Moves between units:
from | § *
mete | sole vino
saze | palo vata
leve | keka domi
gupa | nuku dobe
sole | keka mosu
muso | godi sole
dide | vino maza
koti | ziko mazi
mazi | lozu gofi
name | zimu buge
gata | vala pofo
dimo | pufa palo
kamu | dimo saze
dobo | pofo ponu
kena | ditu koso
bafa | buge godi
vusa | gata gupa
papo | nazu denu
keka | nama dono
buze | vata nazu
nogi | vino domi
pame | ponu naba
gofi | dule mala
vala | fore koti
gudu | kino bigi
gimo | gudu lola
zatu | muso mete
fomu | lola vata
domi | kupo gimo
popi | domi dono
koso | lide bura
buge | bura nogi
luko | koso pame
dono | maza nogi
zipi | mazi bolu
gumi | dule bafa
ditu | mala lide
godi | feze maza
fore | dobo ziko
kino | nazu buze
zimu | bafa zatu
zeka | naba zimu
gezu | gudu zoda
lola | vusa bigi
palo | gata dobo
lide | zuze luko
maza | gezu kupo
zuze | keka zeka
naba | gumi bura
dobe | kamu gupa
feze | mete dide
bolu | gofi ditu
pufa | gupa gata
pofo | koti bigi
nuku | denu dimo
kupo | zoda kamu
vino | mosu gezu
mala | luko zuze
ziko | ponu lozu
denu | pofo fore
gefi | bolu kena
zoda | nogi kino
nama | zeka feze
mosu | dono popi
nazu | numu dobe
vata | bigi gimo
bigi | kamu domi
dule | kena luko
ponu | zipi denu
lozu | gefi dule
bura | nama gumi
numu | gezu vusa

In the rows, 149 means zero.

The rows follow the links: the fewer symbols apart two units are, the more alike their rows tend to be.

Each row is also shifted at random along 3 hidden directions that mean nothing.

Some units, each with a row of numbers:
dono:  155   124   134   171   122   174   146   179   118   147   137   151   136   168   144   126   141   195   151   203   121   165   130   141   166   167   129   143   125   159   177   165   122   153   143   137   171   116   144   158   179   135   148   177
sole:  160   175   120   160   149   175   135   171   126   157   122   162   187   160   139   165   130   178   175   173   126   170   140   167   175   144   147   141   130   158   210   150   139   158   149   163   152   166   160   194   142   142   167   159
zoda:  156   139   166   184   126   137   167   179   152   124   191   120   125   177   133   135   131   134   112   161   116   166   144   129   127   179   126   169   151   130   166   148   110   138   170   146   160   115   108   124   183   147    93   156
popi:  161   119   125   189   118   173   124   135   139   156   177   140   112   168   109   119   133   177   160   198   196   157   221   167   221   172   153   162   127   159   151   127   105   143   110    83   124   127   159   117   169   175   108   144
buge:  144   123   190   136   140   149   170   180   129   136   155   127   148   172   156    83   150   148   133   140   152   139   112   145   104   201   144   178   125   184   135   188   145   160   184   182   235   153   179   157   161   142   133   166
kena:  120   150   146   120   146   111   159   166   145   181   171   196   195   119   118   183   180   155   134   154   116   136   116   144    83   157   107   143   104   147   166   164   181   131   201   186   186   117   143   149   169    91   136   183
nazu:  147   180   152   162   171   128   166   151   179   110   125   118   132   158   188   183   134   121   130   132   113   162   120   120   143   134   139   141   188   106   167   149   145   163   145   172   120   153   107   159   140   148   164   140
vala:  170   138   144   119   171   210   152   121   118   140    96   152   114   152   212   134   157   164   147   133   161   159   143   144   138   107   184   136   196   164   118   160   196   167   105   113   144   153   146   148   125   169   226   137
gimo:  182   123   157   188   169   150   141   120   177   160   164   135   109   157   145   152   155   113   160   163   200   125   159   172   190   153   184   153   160   139   125   105    94   118   124   132    95   147   142   129   164   187   126   141
gata:  158   136   183   163    89   149   133   164   135   150   217   167   165   124   125   153   144   167   121   131   106   158   183   165   149   127   164   116   207   170   120   136   147   116   160   126   142   180   144   139   154   152   142   124
pufa:  142   138   200   177    54   102   130   177   154   151   268   159   185   125    77   161   129   164   110   130   105   167   228   171   165   167   140   120   183   177   138   126   124   108   188   128   160   183   148   119   170   144    89   126
gumi:  126   161   124   129   168   147   142   144   166   151   166   143   161   134   142    92   155   136   209   129   183   107   166   122   146   131   140   194   130   126    94   172   161   163   144   168   127   152   195   159   124   153   119   136
leve:  158   129   148   190   124   161   120   156   133   164   183   169   144   152   104   130   152   166   147   211   149   143   166   171   197   155   150   136   120   159   146   142    92   130   133   115   128   136   157   160   176   151   103   160
vata:  182   121   198   176   152   130   156   177   147   159   174   167   163   148   148   176   162   112   111   163   103   131    71   170   111   155   170   124   161   149   153   134    96   104   190   190   163   152   113   173   184   143   132   165
mosu:  154   136   119   175   133   187   134   141   136   150   129   138   123   176   138   134   130   190   168   194   184   176   195   158   220   169   149   151   125   162   184   139   127   162   109   106   139   135   161   139   157   167   149   157
saze:  178   119   168   170   112   136   150   204   149   159   183   191   179   109   157   174   160   153   158   151    42   125    52   132   114   106   144   106   198   129   122   139   117    98   197   216   135   153   117   172   179   121   168   164
ditu:  121   163    92   120   187   132   138    77   192   173   102   166   134   132   148   181   177   151   196   149   247   130   204   153   204   147   143   155   116   129   142   132   196   172   103   127   102   128   179   118   132   156   179   155
denu:  153   192   128   146   152   176   130   137   142   135   185   154   153   133   150   145   137   140   157   124   117   155   191   125   150    70   164   149   214   108   113   148   164   146   114   104    71   163   135   158   110   162   133   103
mazi:  154   134   157   104   167   168   177   135   119   167   127   165   141   160   162   161   179   153   111   131   179   168   145   162    86   177   147   155   130   186   159   156   206   145   164   141   213   117   141   113   158   139   179   166
palo:  164   126   175   168    92   150   125   143   152   160   220   163   149   123   118   150   143   166   149   135   145   147   210   170   187   127   169   125   203   167    99   120   136   117   140   114   118   180   155   123   154   169   138   118
papo:  141   170   204   153   166   137   174   153   143   109   112   120   127   172   194   167   143   126    66   139   115   182   121   148   115   162   153   122   177   157   182   172   159   178   154   143   187   164   111   167   146   150   170   144
luko:  107   152   206   146   137    89   147   132   143   176   185   175   182   141    83   156   182   133    67   177   179   152   189   207   127   218   138   127    76   197   166   172   147   150   176   120   215   149   168   159   170   128    86   165
zuze:  118   166   173   156   145   109   133   163   133   174   168   190   202   131   102   156   172   151   112   192   117   145   135   181   138   165   130   116    93   164   177   176   131   147   176   156   174   155   173   199   160   111   112   169

From each start, follow one symbol. Which unit do you reach?
Answer with the unit's name.
 159   144   165   176   122   123   143   114   201   137   161   120   118   146   156   180   134   138   156   122   186   158   215   161   220   156   175   127   204   140   127   104   133   150   120   128   103   180   139   114   146   191   165   116
*
gupa
 160   180   154   155   149   153   143   166   142   162   169   136   197   167   109   145   118   144   165   128   170   168   194   189   160   174   165   173   127   178   199   141   141   148   169   159   173   197   184   174   125   162   121   133
§
muso
 156   194   118   157   126   156   140   217   138   161   218   153   229   142    88   139   106   152   199   130    85   155   156   145   121   129   128   195   141   135   196   150   133   123   205   191   140   174   159   181   131   133    91   138
*
maza
 137   160   129   162   128   122   147   127   208   121   134   116   117   135   177   177   127   158   184   117   158   156   191   122   216   136   145   134   204   117   130   119   161   171   121   146    93   170   137   116   132   170   189   127
*
gupa
 140   160   109   170   161   166   118   132   145   162   117   158   145   148   137   138   144   176   185   203   174   143   169   160   225   133   155   139   119   141   162   148   128   169   105   121   106   156   179   178   140   156   154   152
§
nama
 135   155   129   156   110   124   144   159   189   130   149   145   149   119   170   182   133   176   188   125   104   154   152   110   183   113   131   123   209   116   128   137   166   156   145   177   105   166   133   135   140   142   194   136
*
dobe
 157   101   141   163   138   151   151    99   204   130    83   111    67   149   216   160   146   177   188   142   219   145   170   139   242   161   177   126   195   152   108   112   158   177    96   137   121   160   152    94   151   192   240   141
§
dimo
 157   120   134   176   124   166   149   157   144   136   173   120   108   179   134    97   126   164   165   172   178   150   187   132   184   177   137   187   134   145   142   145   113   147   133   119   148   118   150   114   171   166   106   149
§
vino
 172   146   129   111   179   207   154   124   113   152   125   166   126   152   190   140   160   153   154   126   172   154   159   140   122   105   174   159   180   151   118   151   197   151   114   112   135   137   141   135   129   165   190   135
*
mazi
 158   195   110   144   145   167   143   218   127   162   159   178   241   136   129   170   124   163   203   139    51   149    91   136   112   102   130   161   149   129   209   158   147   132   200   223   143   169   150   217   129   108   152   159
*
sole
 115   163   144   133   157   108   144   139   154   182   151   196   189   122   114   183   180   149   133   171   148   140   148   165   132   156   124   130    98   152   167   160   168   144   168   158   159   135   159   162   156   112   136   171
*
zuze
 158   151   120   148   160   183   166   158   137   126    61   111   124   193   195   151   119   187   170   160   170   190   138   140   182   183   143   158   130   164   219   156   165   193   133   158   187   139   146   153   146   158   212   166
§
vino
 151   162   121    98   197   205   158   135   114   139    85   168   132   137   225   143   169   156   152   141   127   144    99   112   101    77   161   146   184   131   122   187   211   171   118   139   130   134   139   173   115   141   222   146
§
zipi
 148   119   182   158    88   128   143   140   166   140   161   138   131   137   153   159   142   181   137   134   156   162   194   161   194   171   159   110   188   183   124   132   156   153   143   133   166   177   153   117   158   164   182   136
*
palo
 140   154    95   115   170   145   152   109   170   178   149   167   145   137   134   171   161   150   190   124   214   140   206   141   149   146   135   180   129   135   140   126   199   146   138   134   122   116   162    96   138   150   154   150
§
bolu
 156   133   210   182    97   144   176   231    81   140   172   140   176   197   109   146   123   175    49   193    67   209   108   176    92   238   120   136   105   214   255   175   112   135   227   162   281   138   115   169   203   117   109   187
*
gezu
 136   142   135   110   169   139   170   125   147   174   122   172   152   144   150   181   180   156   142   135   185   156   148   154   117   168   130   154   114   164   168   146   202   150   159   156   183   114   144   116   160   128   180   172
*
ditu
 162   165   143   136   174   178   165   166   124   139    46   137   157   180   200   166   134   178   153   164   147   186    99   161   155   176   156   134   128   186   236   165   169   190   158   189   214   172   157   192   141   148   233   175
§
sole
